Below is a small trained network, with its code and all its weights. Each question gives an input and a target symbol and asks what happens when units are switched off, that is, made to give their printed mean instead of their output.

import numpy as np


def w(rows, s, z=0):
    codes = np.array(rows[::2]) - 128.0
    scale = np.full(codes.shape[1], s)
    scale[-1] = z or s
    return codes * scale


def f(y):
    return y / 2 * (1 + np.tanh(0.7978845608 * (y + 0.044715 * y**3)))


def softmax(a):
    e = np.exp(a - a.max(-1, keepdims=True))
    return e / e.sum(-1, keepdims=True)


def log_softmax(a):
    a = a - a.max(-1, keepdims=True)
    return a - np.log(np.exp(a).sum(-1, keepdims=True))


def net(x, mask):
    ids = ['ΞΠΩαεζθτψ'.index(c) for c in x.split()]
    T = len(ids)
    res = E[ids] + P[:T]
    r = res
    for j in range(3):
        rows = slice(3 * j, 3 * j + 3)
        q, k, v = (r @ M[0][rows].T for M in (Q, K, V))
        z = softmax(np.where(np.tri(T) > 0, q @ k.T / 3**0.5, -1e9)) @ v
        o = O[0][rows]
        res = res + np.where(mask[j], z, o[:, -1]) @ o[:, :-1]
    y = f(res @ A[0][:, :-1].T + A[0][:, -1])
    res = res + np.where(mask[3:11], y, B[0][:, -1]) @ B[0][:, :-1]
    return log_softmax(res[-1] @ U[:, :-1].T + U[:, -1])


Q, K, V, O, A, B = {}, {}, {}, {}, {}, {}
E = w([
[195,9,80],'Ξ',
[94,252,149],'Π',
[186,15,172],'Ω',
[214,220,84],'α',
[188,15,172],'ε',
[56,24,169],'ζ',
[94,127,46],'θ',
[82,126,17],'τ',
[131,125,28],'ψ',
],0.014)
P = w([
[107,1,30],'0',
[106,71,45],'1',
[115,116,74],'2',
[121,152,93],'3',
[129,186,118],'4',
[127,207,130],'5',
[129,209,116],'6',
],0.0077)
Q[0] = w([
[155,111,139],'h1',
[69,117,97],'h1',
[164,101,181],'h1',
[133,75,109],'h2',
[118,127,117],'h2',
[167,132,119],'h2',
[110,117,196],'h3',
[255,89,88],'h3',
[142,157,78],'h3',
],0.022)
K[0] = w([
[134,115,99],'h1',
[84,120,228],'h1',
[111,104,2],'h1',
[140,93,78],'h2',
[119,123,119],'h2',
[162,135,138],'h2',
[83,80,156],'h3',
[219,86,56],'h3',
[180,165,96],'h3',
],0.019)
V[0] = w([
[178,212,77],'h1',
[144,74,26],'h1',
[190,150,96],'h1',
[142,149,245],'h2',
[190,141,114],'h2',
[72,132,122],'h2',
[207,123,194],'h3',
[78,42,150],'h3',
[70,125,75],'h3',
],0.012)
O[0] = w([
[214,221,189,135],'h1',
[254,53,51,221],'h1',
[191,176,110,142],'h1',
[146,132,38,7],'h2',
[121,172,156,140],'h2',
[184,101,149,128],'h2',
[183,26,116,91],'h3',
[104,182,31,110],'h3',
[74,230,156,160],'h3',
],0.0078,0.012)
A[0] = w([
[174,162,171,1],'n1',
[55,65,161,108],'n2',
[57,145,100,235],'n3',
[147,71,70,174],'n4',
[101,84,87,58],'n5',
[182,60,119,185],'n6',
[136,193,58,31],'n7',
[154,10,144,136],'n8',
],0.014,0.0065)
B[0] = w([
[100,92,82,194],'n1',
[253,104,95,187],'n2',
[28,102,105,204],'n3',
[193,217,163,239],'n4',
[124,85,205,182],'n5',
[88,79,231,253],'n6',
[148,179,32,136],'n7',
[108,184,62,243],'n8',
],0.0077,0.014)
U = w([
[143,32,202,236],'Ξ',
[213,210,63,45],'Π',
[92,115,77,184],'Ω',
[87,115,75,205],'α',
[149,189,3,59],'ε',
[131,160,40,92],'ζ',
[109,125,109,1],'θ',
[74,1,102,173],'τ',
[56,184,167,87],'ψ',
],0.0095,0.0048)

Each question gives the input, a string of symbols that net reads in full, and the target symbol t.
The units are the heads (3 rows each of Q, K, V and O) and the neurons (one row each of A and B). Each row of codes is followed by its name. A weight is (code - 128) times the scale printed after its matrix; where a second scale follows, it is the last column's (O, A, B and U).
mask holds one flag per unit, heads first, then neurons. A switched-off unit (its flag False) gives its mean, the last column of its rows in O or B, instead of its output. The means were averaged over made-up inputs and are rounded, as every weight is.
A unit's drop is (log p(t) with every unit on - log p(t) with that unit switched off) / (log p(t) with every unit on - log p(t) with every unit switched off).
The circuit of an input: a set's keep is (log p(t) with only the set's units on - log p(t) with every unit switched off) / (log p(t) with every unit on - log p(t) with every unit switched off). Starting from all 11 units, units are removed one at a time, each time the one whose removal leaves the highest keep (on an exact tie, the one counted first), for as long as the keep stays at least 0.8.
units of the circuit, in order: the units of the circuit, biggest drop first
most important unit: the unit with the biggest drop
k most important neurons: the k neurons with the biggest drops, biggest first
heads that matter: for each layer, one digit per head in row order, 1 if its drop is at least 0.15 and else 0, layers parted by /
drop when u is switched off: that unit's drop, to one decimal
input ζ Ξ Ξ τ Ξ Π ψ, target ψ: heads that matter -> 100
input Ω ζ ψ ψ Ξ Ω, target Π: units of the circuit, in order -> h3; h1
input ζ α ε Ξ ζ ψ, target τ: heads that matter -> 100
input ε Π ζ α α ε, target Π: heads that matter -> 011
input ε α Ω Ω ψ ψ ε, target Π: most important unit -> h3
input α Π θ, target ψ: heads that matter -> 100
input Ω Π ε Ξ Ω, target Π: 3 most important neurons -> n4; n8; n3
input Π τ τ, target ψ: heads that matter -> 111
input ε Π ψ, target ψ: 4 most important neurons -> n2; n8; n1; n3
input ζ ψ τ, target τ: 2 most important neurons -> n3; n5
input ε Π Ξ α ε α Ξ, target Π: 2 most important neurons -> n4; n3
input ζ α ε Π τ, target ψ: heads that matter -> 100
input Ξ θ τ, target ε: 2 most important neurons -> n6; n7
input θ ψ α α τ τ τ, target Ξ: most important neuron -> n8
input ψ ψ ψ, target Π: 3 most important neurons -> n3; n6; n8
input α ψ ζ, target τ: 2 most important neurons -> n3; n5
input ψ θ Ξ Π Ξ, target Π: 2 most important neurons -> n8; n4
input Ξ θ θ α θ, target Ξ: 2 most important neurons -> n8; n4
input ζ ψ ψ, target τ: 2 most important neurons -> n3; n5
input ε θ α ψ, target Ξ: most important unit -> n6
input τ ε τ ε ε α, target Ξ: drop when h3 is switched off -> 4.3
input Ξ Ξ τ, target ε: drop when n6 is switched off -> 0.3
